Below are the code and all the weights of a small trained network. Each question names an input and a class and asks about switching units off, where a switched-off unit gives its printed mean instead of its output.

import numpy as np


def w(rows, s, z=0):
    codes = np.array(rows[::2]) - 128.0
    scale = np.full(codes.shape[1], s)
    scale[-1] = z or s
    return codes * scale


def f(y):
    return y / 2 * (1 + np.tanh(0.7978845608 * (y + 0.044715 * y**3)))


def log_softmax(a):
    a = a - a.max(-1, keepdims=True)
    return a - np.log(np.exp(a).sum(-1, keepdims=True))


def net(x, mask):
    res = np.array(x, float).reshape(1, 8) / 4 @ E
    y = f(res @ A[0][:, :-1].T + A[0][:, -1])
    res = res + np.where(mask, y, B[0][:, -1]) @ B[0][:, :-1]
    return log_softmax(res[-1] @ U[:, :-1].T + U[:, -1])


A, B = {}, {}
E = w([
[127,128,128,129,127,128,127,128,128,129,129,127],'x0',
[128,129,129,128,128,128,127,128,126,128,129,128],'x1',
[129,129,128,129,129,128,128,129,128,128,128,127],'x2',
[129,131,104,140,45,84,72,181,56,61,133,116],'x3',
[16,128,132,40,142,115,112,159,144,141,123,36],'x4',
[128,128,127,127,126,128,129,128,126,128,126,131],'x5',
[129,248,181,123,118,159,103,118,111,111,25,125],'x6',
[126,127,129,128,128,128,126,127,128,130,129,127],'x7',
],0.012)
A[0] = w([
[58,206,198,47,132,149,85,146,124,121,45,62,121],'neuron 1',
[128,191,146,135,1,100,26,190,8,9,73,109,141],'neuron 2',
[186,110,69,198,20,62,90,180,32,37,161,170,175],'neuron 3',
[56,130,171,49,217,167,158,105,213,211,114,74,154],'neuron 4',
[202,209,181,191,105,185,112,82,93,95,52,195,160],'neuron 5',
[74,235,212,65,123,150,78,147,116,107,18,73,138],'neuron 6',
[134,74,120,127,235,153,227,74,234,235,169,146,252],'neuron 7',
[56,130,105,72,67,56,59,222,76,75,130,47,139],'neuron 8',
[190,116,146,176,185,190,201,35,180,178,133,203,240],'neuron 9',
[41,43,63,52,144,66,136,179,157,159,208,53,146],'neuron 10',
[172,219,204,161,131,191,116,83,113,116,42,172,195],'neuron 11',
[190,34,55,198,116,99,172,118,125,125,225,191,253],'neuron 12',
[137,57,109,133,200,143,207,89,207,205,187,148,227],'neuron 13',
[202,120,146,185,178,188,196,35,172,170,132,218,242],'neuron 14',
[200,63,81,204,134,122,173,100,138,138,195,198,248],'neuron 15',
[130,198,210,112,182,205,144,72,173,170,54,139,155],'neuron 16',
],0.0048,0.0025)
B[0] = w([
[53,214,53,160,166,207,135,120,104,211,67,127,216],'neuron 1',
[127,198,114,196,45,115,6,103,61,119,171,148,253],'neuron 2',
[211,119,96,231,186,16,137,176,64,52,217,119,241],'neuron 3',
[113,146,176,171,238,165,178,84,216,191,156,32,233],'neuron 4',
[221,159,235,134,48,116,130,50,166,41,88,129,223],'neuron 5',
[76,241,72,170,147,212,124,99,89,193,42,138,228],'neuron 6',
[64,139,145,90,111,214,73,17,159,222,163,134,254],'neuron 7',
[44,87,64,50,61,97,55,189,92,127,99,122,214],'neuron 8',
[104,121,117,48,43,213,123,71,90,161,71,224,224],'neuron 9',
[89,2,201,14,125,56,95,171,206,73,186,17,229],'neuron 10',
[198,169,214,117,96,148,170,71,150,61,26,127,219],'neuron 11',
[107,99,14,172,149,113,118,153,50,175,178,200,232],'neuron 12',
[61,125,127,96,99,181,56,54,145,213,177,144,227],'neuron 13',
[115,120,119,59,34,199,124,85,77,151,64,238,227],'neuron 14',
[104,119,41,164,120,142,108,118,51,184,157,235,221],'neuron 15',
[170,145,157,105,160,195,227,134,139,109,20,123,208],'neuron 16',
],0.0045,0.0098)
U = w([
[65,153,53,117,69,168,63,111,78,190,119,175,251],'0',
[187,84,54,210,171,68,161,175,78,103,193,163,135],'1',
[190,124,203,66,92,157,240,102,150,100,74,163,129],'2',
[205,173,199,197,90,89,94,115,115,37,128,115,51],'3',
[101,78,209,91,193,127,122,101,220,159,205,72,123],'4',
[101,57,122,56,90,51,110,221,138,46,147,66,72],'5',
[106,179,126,152,253,159,227,131,157,162,84,70,63],'6',
],0.0056,0.0016)

Each question gives the input, the list of numbers given to net, and the class t.
The units are the neurons (one row each of A and B). Each row of codes is followed by its name. A weight is (code - 128) times the scale printed after its matrix; where a second scale follows, it is the last column's (A, B and U).
mask holds one flag per neuron, in row order. A switched-off neuron (its flag False) gives its mean, the last column of its row in B, instead of its output. The means were averaged over made-up inputs and are rounded, as every weight is.
A unit's drop is (log p(t) with every unit on - log p(t) with that unit switched off) / (log p(t) with every unit on - log p(t) with every unit switched off).
most important unit: the unit with the biggest drop
k most important neurons: the k neurons with the biggest drops, biggest first
drop of u: that unit's drop, to one decimal
input [1,6,-1,5,0,-2,-8,5], class 1: most important unit => neuron 12
input [7,7,0,1,-8,6,-2,-7], class 1: 2 most important neurons => [neuron 3; neuron 7]
input [2,0,-8,0,8,4,-6,-4], class 4: 2 most important neurons => [neuron 4; neuron 3]
input [-8,-1,2,5,1,-6,-5,4], class 5: 2 most important neurons => [neuron 10; neuron 8]
input [-1,-2,1,1,-7,-3,-1,8], class 1: 2 most important neurons => [neuron 3; neuron 7]
input [-6,-5,-3,7,1,-2,-7,4], class 5: 2 most important neurons => [neuron 10; neuron 8]
input [1,4,1,1,-7,-4,2,-4], class 3: 2 most important neurons => [neuron 5; neuron 3]
input [-1,-3,1,-7,8,2,2,3], class 6: 3 most important neurons => [neuron 1; neuron 6; neuron 16]
input [-8,4,-1,-6,2,4,6,-6], class 6: 3 most important neurons => [neuron 4; neuron 1; neuron 6]
input [8,-8,-6,5,-6,6,0,-5], class 1: 2 most important neurons => [neuron 3; neuron 12]
input [4,-8,-1,-7,-5,-7,-6,2], class 0: drop of neuron 1 => 0.0
input [-1,1,-7,1,1,-6,-3,2], class 5: drop of neuron 4 => 0.1
input [5,-7,-3,2,7,-4,-6,1], class 5: drop of neuron 8 => 0.2
input [-4,8,0,0,7,3,2,6], class 6: most important neuron => [neuron 4]
input [6,8,-7,-4,-1,5,1,-4], class 2: drop of neuron 2 => 0.2
